Below is a small trained network, with its code and all its weights. Each question gives an input and a class and asks what happens when units are switched off, that is, made to give their printed mean instead of their output.

import numpy as np


def w(rows, s, z=0):
    codes = np.array(rows[::2]) - 128.0
    scale = np.full(codes.shape[1], s)
    scale[-1] = z or s
    return codes * scale


def norm(h):
    return h / np.sqrt((h * h).mean(-1, keepdims=True) + 1e-5)


def f(y):
    return np.maximum(y, 0)


def log_softmax(a):
    a = a - a.max(-1, keepdims=True)
    return a - np.log(np.exp(a).sum(-1, keepdims=True))


def net(x, mask):
    res = np.array(x, float).reshape(1, 4) / 4 @ E
    u = 0
    for l in range(3):
        y = f(norm(res) @ A[l][:, :-1].T + A[l][:, -1])
        res = res + np.where(mask[u : u + 8], y, B[l][:, -1]) @ B[l][:, :-1]
        u += 8
    return log_softmax(norm(res)[-1] @ U[:, :-1].T + U[:, -1])


A, B = {}, {}
E = w([
[254,121,205],'x0',
[167,177,3],'x1',
[133,109,189],'x2',
[115,19,91],'x3',
],0.0071)
A[0] = w([
[117,150,1,11],'0.n1',
[130,156,181,80],'0.n2',
[128,53,152,8],'0.n3',
[132,5,156,3],'0.n4',
[159,172,186,167],'0.n5',
[207,183,162,131],'0.n6',
[200,196,137,97],'0.n7',
[149,147,38,39],'0.n8',
],0.0098,0.0033)
B[0] = w([
[91,78,1,254],'0.n1',
[141,163,165,177],'0.n2',
[84,88,163,163],'0.n3',
[75,97,153,201],'0.n4',
[180,200,140,234],'0.n5',
[203,142,114,238],'0.n6',
[222,119,67,218],'0.n7',
[155,94,72,211],'0.n8',
],0.0078,0.0038)
A[1] = w([
[131,193,128,103],'1.n1',
[120,118,134,64],'1.n2',
[167,72,184,128],'1.n3',
[171,72,161,15],'1.n4',
[226,42,99,3],'1.n5',
[254,136,122,73],'1.n6',
[39,233,170,136],'1.n7',
[25,123,101,105],'1.n8',
],0.0077,0.0047)
B[1] = w([
[43,6,105,170],'1.n1',
[95,139,187,128],'1.n2',
[38,140,182,206],'1.n3',
[111,110,43,139],'1.n4',
[79,143,218,170],'1.n5',
[182,134,120,252],'1.n6',
[91,168,161,238],'1.n7',
[253,196,81,245],'1.n8',
],0.005,0.0029)
A[2] = w([
[77,207,111,200],'2.n1',
[123,137,9,71],'2.n2',
[167,45,197,255],'2.n3',
[115,193,97,147],'2.n4',
[82,175,167,123],'2.n5',
[104,94,158,86],'2.n6',
[84,73,130,73],'2.n7',
[101,210,61,211],'2.n8',
],0.012,0.0055)
B[2] = w([
[99,80,171,212],'2.n1',
[148,77,134,229],'2.n2',
[87,246,7,238],'2.n3',
[145,80,158,188],'2.n4',
[144,122,194,171],'2.n5',
[117,161,123,148],'2.n6',
[137,146,116,154],'2.n7',
[168,29,197,254],'2.n8',
],0.011,0.0072)
U = w([
[95,83,212,125],'0',
[17,168,44,159],'1',
[76,226,197,86],'2',
[196,225,109,160],'3',
[118,126,110,11],'4',
[122,6,53,164],'5',
[127,101,167,23],'6',
[221,136,89,184],'7',
],0.021,0.012)

Each question gives the input, the list of numbers given to net, and the class t.
The units are the neurons (one row each of A and B). Each row of codes is followed by its name. A weight is (code - 128) times the scale printed after its matrix; where a second scale follows, it is the last column's (A, B and U).
mask holds one flag per neuron, layer by layer. A switched-off neuron (its flag False) gives its mean, the last column of its row in B, instead of its output. The means were averaged over made-up inputs and are rounded, as every weight is.
A unit's drop is (log p(t) with every unit on - log p(t) with that unit switched off) / (log p(t) with every unit on - log p(t) with every unit switched off).
The circuit of an input: a set's keep is (log p(t) with only the set's units on - log p(t) with every unit switched off) / (log p(t) with every unit on - log p(t) with every unit switched off). Starting from the 12 units with the biggest drops (on a tie, the unit counted first), units are removed one at a time, each time the one whose removal leaves the highest keep (on an exact tie, the one counted first), for as long as the keep stays at least 0.8.
units of the circuit, in order: the units of the circuit, biggest drop first
k most important neurons: the k neurons with the biggest drops, biggest first
k most important neurons of layer l: the k neurons of layer l with the biggest drops, biggest first
drop when u is switched off: that unit's drop, to one decimal
input [7,0,-2,-2], class 3: units of the circuit, in order -> [2.n8, 2.n3]
input [7,1,6,6], class 3: units of the circuit, in order -> [2.n3]
input [5,4,1,2], class 3: units of the circuit, in order -> [0.n1, 2.n8, 2.n3]
input [-5,-3,-5,-1], class 0: units of the circuit, in order -> [2.n3, 2.n1]
input [3,7,-2,1], class 5: units of the circuit, in order -> [0.n1, 2.n3]
input [6,6,3,1], class 3: units of the circuit, in order -> [0.n1, 2.n8, 2.n2]
input [-6,-6,-2,3], class 1: units of the circuit, in order -> [2.n8, 0.n1]
input [5,-6,0,0], class 2: 2 most important neurons of layer 1 -> [1.n3, 1.n8]
input [-7,-4,-8,-1], class 0: 2 most important neurons -> [2.n3, 2.n8]
input [-8,-3,4,7], class 1: 2 most important neurons -> [2.n8, 0.n1]
input [-2,-6,0,-3], class 2: 2 most important neurons -> [0.n1, 2.n8]
input [3,-6,-8,1], class 1: drop when 2.n3 is switched off -> 0.4
input [0,4,-2,-1], class 5: drop when 0.n1 is switched off -> 0.1
input [-5,3,3,-3], class 5: most important neuron -> [0.n1]
input [4,4,2,5], class 1: drop when 2.n3 is switched off -> 0.3
input [2,-5,4,1], class 2: drop when 0.n1 is switched off -> 0.2
